Rows near named flat spaces through zero (a row that begins with a name and a colon came from that space):
qg-sb: [20, 12, 22, -2, -9, -30, -27, 34, 16, 13, 15, 2, -6, -47, 18, 18, 11, 18, -2, 16, -35, 37, -18, 16, 5, 26, 13, 5]
tn-rc: [-2, 17, 3, -1, -19, 0, 8, 9, 5, -13, 9, 7, 8, 7, -1, 13, 4, 2, 8, -21, -7, 2, 12, 6, -11, 28, -6, -6]
qg-sb: [11, 6, -2, -24, -19, 4, -29, -26, 12, 25, 4, -14, 7, -16, 35, 0, 36, 13, -21, 10, 11, 21, -5, -7, 11, 8, 3, 25]
gl-ms: [3, 14, -56, 14, -21, 23, 2, 4, -69, 6, -19, 22, 42, 0, 17, 14, 31, 42, 11, 12, 21, -4, 15, -30, -4, 4, 9, 15]
qg-sb: [-7, -5, -7, 8, 2, 8, 0, -29, -20, 2, 21, -6, -1, 11, 15, 5, 19, -2, 11, -6, 30, -4, 8, -13, 20, 16, -6, 0]
qg-sb: [-10, 1, -40, 2, -16, 31, 10, -14, -15, 4, -11, -4, 17, 8, -7, 7, 50, -6, -27, -3, 14, -6, -3, -5, -6, 10, 0, 0]
qn-hf: [28, 6, -30, 14, -16, -18, 13, -15, -2, -18, -7, 19, 22, 12, -31, -27, -20, 0, -32, 3, 22, -20, 19, -9, -20, -9, -25, -7]
tn-rc: [2, 10, -10, 48, 3, 9, -5, -1, -8, 18, 16, 9, 19, -1, -10, -21, 41, 29, 11, 0, 42, -6, 9, -6, -16, 34, -20, -5]
qn-hf: [-1, -2, -5, -6, -3, -3, 10, 4, -9, -8, -6, 5, 0, 3, -8, 2, -4, -10, -5, -1, -11, -7, -1, -2, 1, -10, 1, -6]
gl-ms: [10, 6, -16, 18, -11, 9, -10, -39, -12, -15, 11, -3, 12, 3, 15, 2, -29, 15, -3, 2, 31, 1, 16, -30, 15, -9, -5, 14]
qg-sb: [2, -8, 31, -32, -6, 3, -9, 6, 30, 23, 8, -19, -14, -16, 26, 1, 28, 4, -3, -2, -17, 19, -10, 24, 10, 24, -12, 13]
gl-ms: [0, 17, -3, -6, -14, 2, -12, -14, 2, 7, 1, 3, 7, 8, 14, 1, 19, 0, 4, -1, 16, 2, -4, -16, 2, 6, 17, 0]
qn-hf: [2, 13, 28, -8, -2, -4, -35, -27, 18, 17, 2, -4, 3, -8, 21, -24, -11, 21, 3, 5, 12, 6, 4, -24, 2, -30, 0, 24]
qn-hf: [7, 14, -22, 29, 24, -46, -4, 50, -11, -23, -3, 30, 6, -9, -36, 23, -36, -2, 8, 3, -25, 10, 8, 18, -35, -1, 33, -19]
zd-cm: [-11, -12, 7, 1, 9, 15, 19, 16, 5, -6, -2, -9, -22, 11, 0, 18, -4, -25, 20, 1, -5, -3, -25, 9, 18, 14, 20, -22]
tn-rc: [0, -11, -11, -4, 9, 3, -3, -21, -11, -2, 0, -5, 5, 5, 7, -4, -17, 9, -5, -1, 13, -1, 20, -3, 1, -15, -13, 18]
zd-cm: [14, -3, -1, 1, 2, -14, -17, -5, -20, 5, 11, 0, -3, -18, 26, 11, -10, 12, 8, 20, 3, 15, -6, -13, 26, -2, 13, 8]
gl-ms: [15, -10, -29, 2, 12, -15, 2, -26, 2, -17, -9, 1, -4, 19, -14, -6, -40, -25, -21, 13, 24, -10, 0, -9, 3, -28, 14, -6]
pn-sj: [32, 27, -11, 3, -22, -41, -7, 25, 9, -20, -12, 29, 19, -16, -21, -1, -36, 9, -22, 7, -25, 7, 8, -2, -28, -11, 8, -4]
tn-rc: [12, -13, -1, -3, 5, -18, 23, -8, 1, -10, 17, 5, -1, 22, -12, -14, -7, -8, 2, -16, 18, -15, 28, 19, -7, 26, -38, -9]
pn-sj: [26, 10, 1, -37, -28, -10, -7, -25, 26, -12, -18, 0, 5, 10, 16, -9, -46, -5, -19, 6, 2, 0, 2, -15, 5, -27, 6, 14]
qg-sb: [13, -6, -9, 13, -7, 0, 31, 31, -9, -25, 3, 7, -3, 4, -7, 22, -29, -2, 17, -2, -11, -1, 0, 16, 5, 33, -6, -19]
qg-sb: [-9, -3, 14, 12, 6, 0, -7, -17, -12, 12, 27, -6, -7, -6, 10, -4, 34, 1, 10, -3, 15, 0, -1, -9, 19, 15, -10, -4]
zd-cm: [-9, -5, 5, -22, 3, 16, 38, 5, 13, -45, -25, 1, -15, 55, -5, 17, -95, -30, 38, -22, -5, -23, 10, 2, 0, -21, 19, -15]
gl-ms: [9, 2, -9, -8, -22, 2, 14, -23, -3, -8, 4, 2, 9, 12, -4, -11, 9, -7, -17, -8, 13, -13, 11, -8, 3, 6, -22, -3]
gl-ms: [2, -14, 20, -19, 11, -13, 9, 10, 20, -11, -3, -6, -18, 2, -6, 0, -36, -15, -1, -4, -23, 0, 1, 20, 1, -11, -7, -2]
tn-rc: [-9, -15, 10, 27, 26, 0, 25, 19, -10, -9, 2, 8, -4, 11, -31, -19, -24, 4, 21, -10, 0, -22, 16, 13, -15, -4, -29, -13]
zd-cm: [14, 26, 28, 7, -22, -17, -6, -9, 58, -34, 20, -3, -9, 4, -7, 8, -52, -16, -6, -21, -6, 11, 3, 2, -6, 16, 2, -12]
gl-ms: [0, 9, 12, -24, -15, -6, 4, 13, 19, 12, -5, 3, -3, 4, -2, -5, 36, -14, -6, -5, -13, -2, -13, 11, -7, 17, 5, -11]
gl-ms: [17, 10, -50, 11, 6, -25, -4, -22, 0, 1, -17, 21, 12, 30, -33, -23, 15, -32, -30, 17, 46, -21, -10, -16, -20, -16, 32, -24]
zd-cm: [-3, -5, 26, 1, -3, -5, -4, -32, 13, 10, 16, -9, -10, -7, -11, -35, 25, -15, -26, -1, 6, -14, -6, -13, 13, -17, -28, -4]
tn-rc: [-25, -12, 12, 14, 29, 8, 15, -25, -6, 6, 25, -4, -6, 40, -10, -22, 20, -6, 32, -30, 45, -26, 30, 7, -8, 22, -31, -9]
pn-sj: [14, 25, -7, 18, -4, -43, -9, 36, 1, -14, 7, 27, 12, -15, -23, 12, -8, 7, -2, -3, -23, 12, 10, 11, -30, 16, 13, -13]
tn-rc: [-8, 4, -42, 40, 33, 21, -21, 21, 2, 25, -36, 6, 17, 1, -22, -9, 15, 17, -1, 26, 29, 2, -19, -1, -37, -19, 41, 4]
zd-cm: [8, -8, 3, -6, 6, -14, 5, 34, 3, 25, -12, 6, -10, -16, -14, -11, 43, -14, -10, 23, -18, -1, -35, 16, 0, 7, 12, -20]
zd-cm: [5, 9, 11, 12, 1, -32, -31, -14, -11, 6, 23, 6, 12, -40, -6, -16, 11, 23, -30, 2, -17, 12, 21, -11, -7, -24, -26, 21]
pn-sj: [-6, 25, -24, 65, -31, 51, 7, 8, -16, 6, 7, 6, 38, -13, -13, -5, 57, 44, 1, -7, 28, -4, 1, -18, -19, 45, -26, -4]
pn-sj: [6, -12, 36, -7, 10, -17, -16, -9, 12, 20, 14, -9, -14, -25, 7, -26, 6, 6, -10, 11, -10, 5, -6, 1, 14, -17, -22, 10]
qn-hf: [-2, -8, 29, -39, -18, 5, -13, -24, 2, -1, 10, -21, -10, -25, 37, 10, -13, 6, -15, -2, -32, 17, 4, -7, 32, -21, -17, 30]
tn-rc: [7, -9, -14, 22, -4, 26, 15, 7, 10, 3, -16, -7, -3, -3, -16, -9, 8, -9, -15, 20, 11, -8, -33, -2, 7, 2, 4, -16]
zd-cm: [27, 15, -3, 8, -33, -17, -9, -43, -2, 7, 22, 6, 7, -2, 6, -26, 35, -9, -25, 12, 38, -10, -11, -34, 25, 12, -11, -13]
gl-ms: [25, 27, 2, -22, -45, -2, -14, 3, 15, -3, -8, 5, 16, -13, 30, 12, -13, 22, -4, 5, -11, 19, -2, -11, 2, 12, 10, 15]
gl-ms: [12, 21, 4, -1, -21, -10, -10, -7, 10, 0, 2, 9, 11, 1, 5, -8, 2, 8, -2, -1, 8, 1, 3, -13, -5, 5, 2, 0]
zd-cm: [18, 12, 13, -13, -16, -8, -8, -19, 33, -7, -6, 0, 3, 10, 4, -19, -37, 1, -8, -1, 10, -3, 6, -10, -5, -15, -5, 7]
qn-hf: [3, 5, -34, 15, -6, 3, 22, -2, -7, -18, -9, 14, 17, 24, -31, -6, -1, -10, -14, -10, 17, -19, 14, 1, -23, 6, -8, -15]
qg-sb: [14, 1, -6, -45, -23, 8, -11, -4, 21, -2, -11, -15, 0, -4, 39, 29, -18, 5, -10, 2, -14, 27, -1, 11, 10, 10, 15, 25]
tn-rc: [16, -14, -11, -56, 9, -34, -14, -11, 10, 2, -16, -5, -13, 2, 16, 10, -24, -26, -26, 16, -16, 13, -4, 12, 8, -30, 27, 13]
pn-sj: [4, 7, 13, 2, -11, 14, 14, 1, 6, -16, -9, 5, 8, 19, 1, -11, -47, 17, 24, -12, 6, -13, 18, -8, -8, -7, -16, 5]
tn-rc: [12, -6, -14, 10, 1, -4, 16, 7, 8, -26, -14, 5, 6, 1, -28, -5, -50, -1, -20, 0, -11, -7, 12, 8, -17, -20, -16, 0]
qn-hf: [8, -28, -1, -39, -20, 29, 20, -38, 31, 2, -15, -32, -16, 8, 4, -15, 8, -36, -51, 7, 2, -10, -23, 5, 27, -14, -23, 4]
pn-sj: [-10, 20, -13, 28, 19, -33, -18, 31, -13, -28, 1, 20, 7, -23, -30, 30, -38, 2, -5, -4, -41, 16, 11, 2, -29, -27, 32, -3]
pn-sj: [-19, 1, -25, 19, 16, 28, 18, 45, 5, -19, -39, 4, -1, 11, -31, 26, -29, -14, 9, 3, -22, -3, -23, 13, -25, -16, 43, -17]
qg-sb: [-8, 2, -23, 18, -21, 36, 35, 18, -3, -26, -30, 3, 9, 4, -36, 6, -11, -15, -22, -1, -21, -18, -18, -6, -9, -16, 1, -19]
pn-sj: [-10, -5, -38, 5, 8, -7, -2, -12, -48, 3, 11, 5, 10, -3, 0, 18, 43, -5, -12, 1, 8, 1, 10, -5, 5, 6, 6, 0]
gl-ms: [31, 18, -19, -5, -47, 13, -22, -42, 5, -10, 2, -10, 13, -14, 41, 14, -20, 12, -24, 20, 21, 19, -13, -39, 34, -2, 15, 18]
qg-sb: [-14, 14, -27, -5, 4, -1, -16, -5, -11, -18, -13, 4, 7, 5, 0, 31, -22, -9, -6, -4, -11, 11, 5, -11, -10, -28, 43, 8]
tn-rc: [-2, -5, 24, 7, 4, -13, 20, 17, 4, -30, -1, 6, -10, -7, -29, -6, -55, -9, -2, -9, -39, -11, 8, 5, -5, -29, -20, -10]
zd-cm: [5, -10, 13, -18, 19, -11, -1, 46, 21, 8, -20, -1, -14, -9, 1, 10, -23, 1, 13, 11, -32, 15, -14, 32, -12, -2, 19, 2]
qn-hf: [27, 16, 18, -5, -1, -18, -34, -20, 37, 24, -7, 5, 5, 8, 18, -39, -22, 20, 9, 18, 40, 1, -2, -18, -8, -14, 10, 14]
pn-sj: [17, 25, 18, -23, -3, -21, -36, 13, 45, 25, -21, 8, 5, -2, 14, -17, -9, 15, 6, 13, 3, 15, -10, 2, -25, -11, 32, 14]
qg-sb: [4, 4, -32, -13, 5, -6, -17, -23, -4, 14, -8, 4, 17, 16, 8, -6, 18, 6, -11, 1, 32, 1, 18, -2, -17, -3, 9, 17]
zd-cm: [6, -35, -19, -38, 26, -30, 25, 27, -53, 31, -12, 18, -2, 12, -1, -15, 50, -5, 10, 14, -3, -18, 10, 28, 0, 10, -16, -6]
pn-sj: [18, -27, 25, -41, -9, 3, 19, -18, 28, 4, -9, -18, -24, 10, 12, -23, -20, -25, -14, 11, -1, -12, -18, 7, 30, -11, -20, -2]
qn-hf: [26, 19, -17, 2, -7, -3, -16, 5, 61, -5, -21, 0, 9, 14, -6, -2, -36, 1, -13, 5, 23, 14, -6, 14, -33, 12, 25, 3]
qg-sb: [-17, 8, 4, -11, -15, 31, -17, -7, 32, 24, -14, -19, 2, -19, -2, -6, 58, -6, -39, 2, -14, 11, -27, 1, -9, -8, 7, 10]
pn-sj: [14, -12, -20, 14, 6, -31, 8, 28, -28, 4, -2, 15, 3, -34, -32, -6, 27, -6, -37, 23, -30, -1, -12, 10, -4, -9, -10, -14]
qn-hf: [9, -8, 36, 34, -1, -7, -15, 19, -30, 21, 38, -4, -5, -63, 23, -2, 27, 44, 14, 20, -21, 21, -10, -6, 35, 22, -34, 9]
qn-hf: [-37, -3, -28, 6, 8, 31, 20, -9, -18, -17, 9, -8, 8, 27, -10, 31, 26, -11, 5, -38, 7, -5, 28, 15, -16, 26, -7, -1]
gl-ms: [23, 18, -5, -31, -52, 12, 0, -5, 26, -11, -4, -6, 17, -5, 27, 18, -6, 15, -19, -10, -11, 19, 9, 5, -2, 30, -11, 18]
zd-cm: [3, 7, 9, 0, -2, -31, -16, -30, -11, -9, 24, 8, 14, -12, -7, -19, -10, 16, -22, -17, -5, -2, 45, -10, -12, -23, -41, 21]
tn-rc: [4, -11, -14, -18, 7, -5, 4, -30, 26, -11, -7, -10, -9, 24, -12, -8, -20, -34, -28, -3, 17, -9, 1, 6, -2, -17, 3, -2]
qn-hf: [-28, 24, 11, 15, 17, -11, -17, 20, -28, 1, -2, 22, 7, 2, -6, 8, 0, 13, 39, -11, -13, -3, 9, -18, -18, -23, 31, -3]
[15, -3, -12, -2, 2, -8, -3, -12, 22, -19, -3, -5, -1, 7, -4, 5, -47, -7, -15, 0, 7, 6, 9, 6, -6, -8, 2, 7]
gl-ms
[-17, -14, 10, -13, 6, 18, 13, -23, -3, -14, 1, -14, -11, 16, 5, 3, -24, -13, 5, -14, -1, -11, 10, -4, 14, -19, -12, 6]
tn-rc
[-23, -26, -21, 18, 36, 28, 1, 17, -17, 5, -4, -17, -8, -10, 1, 28, 5, 5, 7, 6, -5, 14, -5, 21, 1, 3, 11, 10]
gl-ms
[-24, -7, 30, 9, 24, -1, 5, 26, 16, 3, 23, -11, -25, -4, -6, 19, 19, -15, 25, -17, -20, 10, -9, 31, 0, 34, 3, -17]
qg-sb
[6, 20, 7, 12, -25, 6, -11, 5, -31, 11, 4, 13, 18, -21, 21, -4, 20, 36, 17, 10, -1, 2, -2, -31, 12, 2, -2, 8]
gl-ms
[-3, -2, 1, 3, 20, -17, 7, 19, -5, 9, 6, 12, 0, 17, -10, -6, 15, 2, 24, -10, 11, -7, 15, 21, -20, 25, -4, -10]
tn-rc
[-11, -14, 6, 8, 16, 16, 37, 40, 33, 3, -24, 2, -5, 20, -51, -26, 11, -16, -4, -13, -11, -24, -6, 40, -40, 12, -24, -23]
qg-sb
[8, 26, 38, 25, 7, -37, -23, 18, 9, 5, 10, 24, 3, -14, -10, -26, -23, 23, 27, 4, -5, -2, 4, -16, -16, -16, 4, -6]
gl-ms
[24, -13, 21, -2, 27, -65, 0, 17, 22, 7, 7, 15, -22, -6, -36, -35, -9, -30, -16, 17, -10, -11, -12, 21, -8, -11, -5, -27]
tn-rc
[-5, 7, 34, 3, 6, -3, -24, -23, 11, -7, 19, -11, -13, -3, 28, 6, -46, 10, 27, -4, 5, 12, 5, -20, 22, -17, 10, 14]
gl-ms
[14, -14, 42, -22, -10, 24, 4, -32, 54, 17, -9, -23, -11, 15, 14, -50, -22, 4, -4, 3, 26, -15, -6, -3, 11, -12, -39, 14]
qg-sb
[1, 1, 14, -56, -30, 17, 8, -2, 5, -5, -9, -12, -7, 12, 47, 29, -15, -2, 19, -9, -19, 11, -1, 2, 25, 13, 10, 14]
qn-hf
[19, 2, -8, -15, 18, -54, 3, 30, -30, -8, 7, 30, -2, 19, 13, 19, -33, 4, 47, 2, 2, 3, 23, 14, -4, 21, 23, -10]
qn-hf
[-4, 5, -6, 10, 2, -9, 1, 1, -25, -8, -9, 14, 8, -4, -17, -8, -11, 0, -5, 5, -11, -13, 3, -20, -4, -35, 4, -3]
qg-sb
[21, 7, -1, -48, -8, -1, -2, 6, 51, 6, -34, -2, -10, 40, 24, 4, -33, -20, 19, 8, 20, 4, -20, 13, -5, 10, 47, -4]
qn-hf
[-11, -12, 11, -7, 20, -9, -2, -10, -18, -3, 9, -2, -8, 5, 7, 0, -19, 1, 16, -6, -2, -4, 18, -2, 8, -19, -7, 9]
pn-sj
[11, 26, -8, -1, 6, -50, -43, 13, 5, 6, 1, 18, 10, -28, -5, 9, 4, 6, -20, 11, -21, 26, 1, -1, -24, -17, 36, 8]
pn-sj
[17, -8, 11, -37, 16, -43, 21, 45, 22, 0, -12, 17, -21, 28, -8, 3, -21, -29, 28, -1, -14, -5, -6, 41, -14, 25, 21, -27]
pn-sj
[0, -4, -14, 0, 8, 9, -4, -4, 5, 21, -6, -4, -3, 10, 4, -4, 35, -9, 1, 11, 26, -1, -18, 3, 1, 15, 18, -7]
tn-rc
[-4, -28, -9, 3, 9, -4, 8, -26, -21, -10, 31, -16, -4, -16, -3, 7, 12, -4, -31, -11, -6, 5, 25, 14, 16, 7, -47, 12]
qn-hf
[-11, -10, -39, 1, 11, 25, 24, 18, -37, 1, -35, 12, 14, 26, -10, 3, 2, 5, 17, 5, 11, -20, 4, -2, -14, -12, 13, -3]
pn-sj
[-7, 11, 24, 5, -29, 50, -33, -47, 40, 11, 21, -39, 13, -30, 37, -2, 14, 41, -25, -15, 11, 29, 13, -11, 7, 10, -38, 48]
qn-hf
[29, -16, -10, -29, -9, -23, 31, 15, -32, -16, -11, 18, 7, 14, 10, -2, -47, 13, 17, 3, -7, -13, 29, 9, 6, 1, -26, 4]
qg-sb
[-21, -14, 45, -40, -18, 31, 22, 15, -37, -8, 8, -12, -4, -12, 50, 26, -22, 37, 49, -25, -50, 7, 29, 4, 31, 5, -41, 31]
gl-ms
[25, 6, 10, -7, -29, 3, -6, -15, 17, 3, -4, -3, 8, -12, 13, -20, -13, 16, -18, 12, 5, 2, -4, -15, 9, -7, -18, 12]
qn-hf
[-10, 13, -12, 20, -7, 26, -9, 3, 11, 4, -2, -6, 14, -7, -3, 8, 21, 15, -7, -7, 6, 10, -1, 2, -18, 15, 3, 7]
zd-cm
[-4, -22, -5, 12, 21, 7, 9, -21, -30, -2, 11, -3, 8, 8, 3, -15, -22, 25, 13, -7, 22, -12, 39, -2, 2, -11, -43, 21]
tn-rc
[12, -9, 52, -47, -25, 27, -9, -7, 70, 15, -3, -38, -23, -14, 43, -1, -13, 2, -7, 1, -19, 24, -24, 19, 24, 15, -14, 23]
qg-sb
